Below is a small trained network, with its code and all its weights. Each question gives an input and a target symbol and asks what happens when units are switched off, that is, made to give their printed mean instead of their output.

import numpy as np


def w(rows, s, z=0):
    codes = np.array(rows[::2]) - 128.0
    scale = np.full(codes.shape[1], s)
    scale[-1] = z or s
    return codes * scale


def f(y):
    return np.maximum(y, 0)


def softmax(a):
    e = np.exp(a - a.max(-1, keepdims=True))
    return e / e.sum(-1, keepdims=True)


def log_softmax(a):
    a = a - a.max(-1, keepdims=True)
    return a - np.log(np.exp(a).sum(-1, keepdims=True))


def net(x, mask):
    ids = ['ΓΞΠΣαβεζηλμτφω'.index(c) for c in x.split()]
    T = len(ids)
    res = E[ids] + P[:T]
    u = 0
    for l in range(2):
        r = res
        for j in range(2):
            rows = slice(3 * j, 3 * j + 3)
            q, k, v = (r @ M[l][rows].T for M in (Q, K, V))
            z = softmax(np.where(np.tri(T) > 0, q @ k.T / 3**0.5, -1e9)) @ v
            o = O[l][rows]
            res = res + np.where(mask[u + j], z, o[:, -1]) @ o[:, :-1]
        u += 2
        y = f(res @ A[l][:, :-1].T + A[l][:, -1])
        res = res + np.where(mask[u : u + 8], y, B[l][:, -1]) @ B[l][:, :-1]
        u += 8
    return log_softmax(res[-1] @ U[:, :-1].T + U[:, -1])


Q, K, V, O, A, B = {}, {}, {}, {}, {}, {}
E = w([
[110,139,193,160],'Γ',
[35,186,191,122],'Ξ',
[81,149,165,120],'Π',
[107,107,78,106],'Σ',
[102,129,107,130],'α',
[124,127,134,97],'β',
[46,205,168,74],'ε',
[108,131,136,71],'ζ',
[95,140,155,110],'η',
[223,80,171,118],'λ',
[119,144,153,76],'μ',
[90,126,95,113],'τ',
[118,141,252,86],'φ',
[125,142,121,158],'ω',
],0.014)
P = w([
[101,105,147,224],'0',
[131,133,254,67],'1',
[130,111,253,80],'2',
[118,89,196,82],'3',
[130,105,127,138],'4',
[144,103,153,182],'5',
[146,108,142,125],'6',
[105,141,170,85],'7',
[95,136,189,79],'8',
[84,145,129,56],'9',
],0.0099)
Q[0] = w([
[80,144,129,137],'0.h1',
[100,187,101,87],'0.h1',
[181,206,24,163],'0.h1',
[59,142,32,141],'0.h2',
[154,150,78,157],'0.h2',
[101,152,234,2],'0.h2',
],0.0076)
K[0] = w([
[191,165,209,83],'0.h1',
[141,124,72,49],'0.h1',
[44,249,165,31],'0.h1',
[101,153,128,11],'0.h2',
[254,50,58,28],'0.h2',
[118,145,7,151],'0.h2',
],0.0069)
V[0] = w([
[72,221,61,103],'0.h1',
[75,169,112,67],'0.h1',
[115,75,83,65],'0.h1',
[123,178,116,218],'0.h2',
[120,225,212,217],'0.h2',
[222,84,254,152],'0.h2',
],0.0086)
O[0] = w([
[112,56,200,197,2],'0.h1',
[92,48,178,255,91],'0.h1',
[175,172,144,178,86],'0.h1',
[98,41,102,94,129],'0.h2',
[41,110,72,112,236],'0.h2',
[55,183,30,59,228],'0.h2',
],0.0094,0.0057)
A[0] = w([
[105,169,116,160,152],'0.n1',
[127,90,87,160,1],'0.n2',
[76,133,187,86,158],'0.n3',
[116,151,67,89,85],'0.n4',
[177,20,68,123,112],'0.n5',
[204,93,104,9,150],'0.n6',
[135,37,164,133,142],'0.n7',
[224,144,169,161,157],'0.n8',
],0.011,0.0097)
B[0] = w([
[129,87,114,94,159],'0.n1',
[165,69,212,1,128],'0.n2',
[151,113,87,158,233],'0.n3',
[152,142,174,123,218],'0.n4',
[100,189,78,129,134],'0.n5',
[90,130,122,147,251],'0.n6',
[111,182,99,155,143],'0.n7',
[82,152,92,70,133],'0.n8',
],0.013)
Q[1] = w([
[162,190,145,86],'1.h1',
[178,95,172,163],'1.h1',
[254,115,115,130],'1.h1',
[132,118,91,193],'1.h2',
[117,223,46,146],'1.h2',
[132,198,227,96],'1.h2',
],0.0087)
K[1] = w([
[68,174,245,132],'1.h1',
[188,92,152,2],'1.h1',
[170,93,250,104],'1.h1',
[46,139,203,160],'1.h2',
[208,127,128,90],'1.h2',
[239,77,167,152],'1.h2',
],0.0093)
V[1] = w([
[125,212,47,151],'1.h1',
[90,117,71,172],'1.h1',
[202,83,89,2],'1.h1',
[110,46,73,186],'1.h2',
[152,143,251,116],'1.h2',
[125,13,150,121],'1.h2',
],0.0092)
O[1] = w([
[139,226,179,142,234],'1.h1',
[173,125,254,113,208],'1.h1',
[2,186,50,115,106],'1.h1',
[162,99,185,42,104],'1.h2',
[158,120,49,130,10],'1.h2',
[105,46,99,91,51],'1.h2',
],0.0084,0.011)
A[1] = w([
[254,113,176,146,86],'1.n1',
[76,87,140,73,147],'1.n2',
[86,94,163,137,181],'1.n3',
[111,181,155,80,209],'1.n4',
[210,86,84,91,40],'1.n5',
[117,60,135,93,44],'1.n6',
[125,191,34,145,3],'1.n7',
[219,67,151,170,55],'1.n8',
],0.0084,0.0073)
B[1] = w([
[51,122,106,192,183],'1.n1',
[174,163,78,51,151],'1.n2',
[173,107,88,78,161],'1.n3',
[162,57,71,200,255],'1.n4',
[101,55,128,186,130],'1.n5',
[197,254,205,69,134],'1.n6',
[171,67,222,112,176],'1.n7',
[29,156,25,20,157],'1.n8',
],0.0077,0.018)
U = w([
[71,163,31,90,92],'Γ',
[134,101,217,171,26],'Ξ',
[239,166,111,86,205],'Π',
[219,146,120,141,174],'Σ',
[254,187,172,83,147],'α',
[98,147,16,63,134],'β',
[4,57,125,154,116],'ε',
[162,119,39,123,213],'ζ',
[168,119,53,107,252],'η',
[92,224,178,158,2],'λ',
[162,136,51,102,180],'μ',
[226,120,210,214,4],'τ',
[90,113,121,170,122],'φ',
[137,209,175,43,8],'ω',
],0.0067,0.0026)

Each question gives the input, a string of symbols that net reads in full, and the target symbol t.
The units are the heads (3 rows each of Q, K, V and O) and the neurons (one row each of A and B). Each row of codes is followed by its name. A weight is (code - 128) times the scale printed after its matrix; where a second scale follows, it is the last column's (O, A, B and U).
mask holds one flag per unit, layer by layer, with each layer's heads first. A switched-off unit (its flag False) gives its mean, the last column of its rows in O or B, instead of its output. The means were averaged over made-up inputs and are rounded, as every weight is.
A unit's drop is (log p(t) with every unit on - log p(t) with that unit switched off) / (log p(t) with every unit on - log p(t) with every unit switched off).
The circuit of an input: a set's keep is (log p(t) with only the set's units on - log p(t) with every unit switched off) / (log p(t) with every unit on - log p(t) with every unit switched off). Starting from the 12 units with the biggest drops (on a tie, the unit counted first), units are removed one at a time, each time the one whose removal leaves the highest keep (on an exact tie, the one counted first), for as long as the keep stays at least 0.8.
circuit, biggest first: the units of the circuit, biggest drop first
top k neurons: the k neurons with the biggest drops, biggest first
k most important neurons of layer l: the k neurons of layer l with the biggest drops, biggest first
input ε ε Π, target ε: top 2 neurons : [1.n1 1.n8]
input λ τ Π φ φ, target λ: 2 most important neurons of layer 1 : [1.n7 1.n3]
input ε β Γ, target ε: top 4 neurons : [1.n1 0.n7 1.n8 1.n5]
input λ Σ β ζ τ, target λ: circuit, biggest first : [0.h1 1.h2 0.h2]
input λ λ Π ζ, target λ: circuit, biggest first : [1.h2 0.h1 0.h2 0.n6]
input λ τ λ ζ Σ β, target λ: circuit, biggest first : [0.h1 1.h2 0.h2]
input ε ε τ λ β μ Ξ ω ε η, target ε: top 4 neurons : [1.n1 0.n7 1.n8 0.n4]
input Γ Γ Π, target β: circuit, biggest first : [0.h2 1.n2 0.h1]
input Ξ Π τ, target ω: 2 most important neurons of layer 0 : [0.n4 0.n3]
input ε λ ε Γ, target ε: top 2 neurons : [1.n1 1.n8]
input ε μ ε ω, target ε: top 2 neurons : [1.n1 0.n7]
input λ τ μ ε ε Σ τ, target λ: circuit, biggest first : [0.h1 0.h2 1.h1]
input Γ ε λ, target Γ: top neuron : [0.n6]
input λ ε Ξ η φ λ ε β λ η, target λ: circuit, biggest first : [1.h2 0.h1 0.h2]
input ε ε Ξ Π, target ε: top 3 neurons : [1.n1 0.n7 1.n8]
input ε Ξ Ξ, target ε: circuit, biggest first : [1.n1 1.n8 0.h1 1.h1]
input λ λ ε η, target λ: top 2 neurons : [0.n6 1.n7]
input Π Γ ζ, target α: top 2 neurons : [0.n4 1.n6]
input Γ η Γ, target β: most important neuron of layer 0 : [0.n6]
input Ξ τ Γ μ, target ω: 2 most important neurons of layer 0 : [0.n4 0.n3]
input ε ε η ε, target ε: top 4 neurons : [1.n1 0.n7 1.n8 1.n5]
input Ξ Π Γ, target ω: top 2 neurons : [1.n8 1.n6]
input ε λ ε Γ Γ λ, target ε: top 2 neurons : [1.n1 1.n8]
input ε τ η Σ, target ε: top 3 neurons : [1.n1 0.n7 1.n8]
input ε ω ε, target ε: top 2 neurons : [1.n1 0.n7]
input ε ω Γ μ λ ε λ λ β α, target ε: 3 most important neurons of layer 1 : [1.n1 1.n8 1.n2]
input ε λ Ξ η Π ε α Ξ, target ε: 3 most important neurons of layer 0 : [0.n7 0.n4 0.n3]
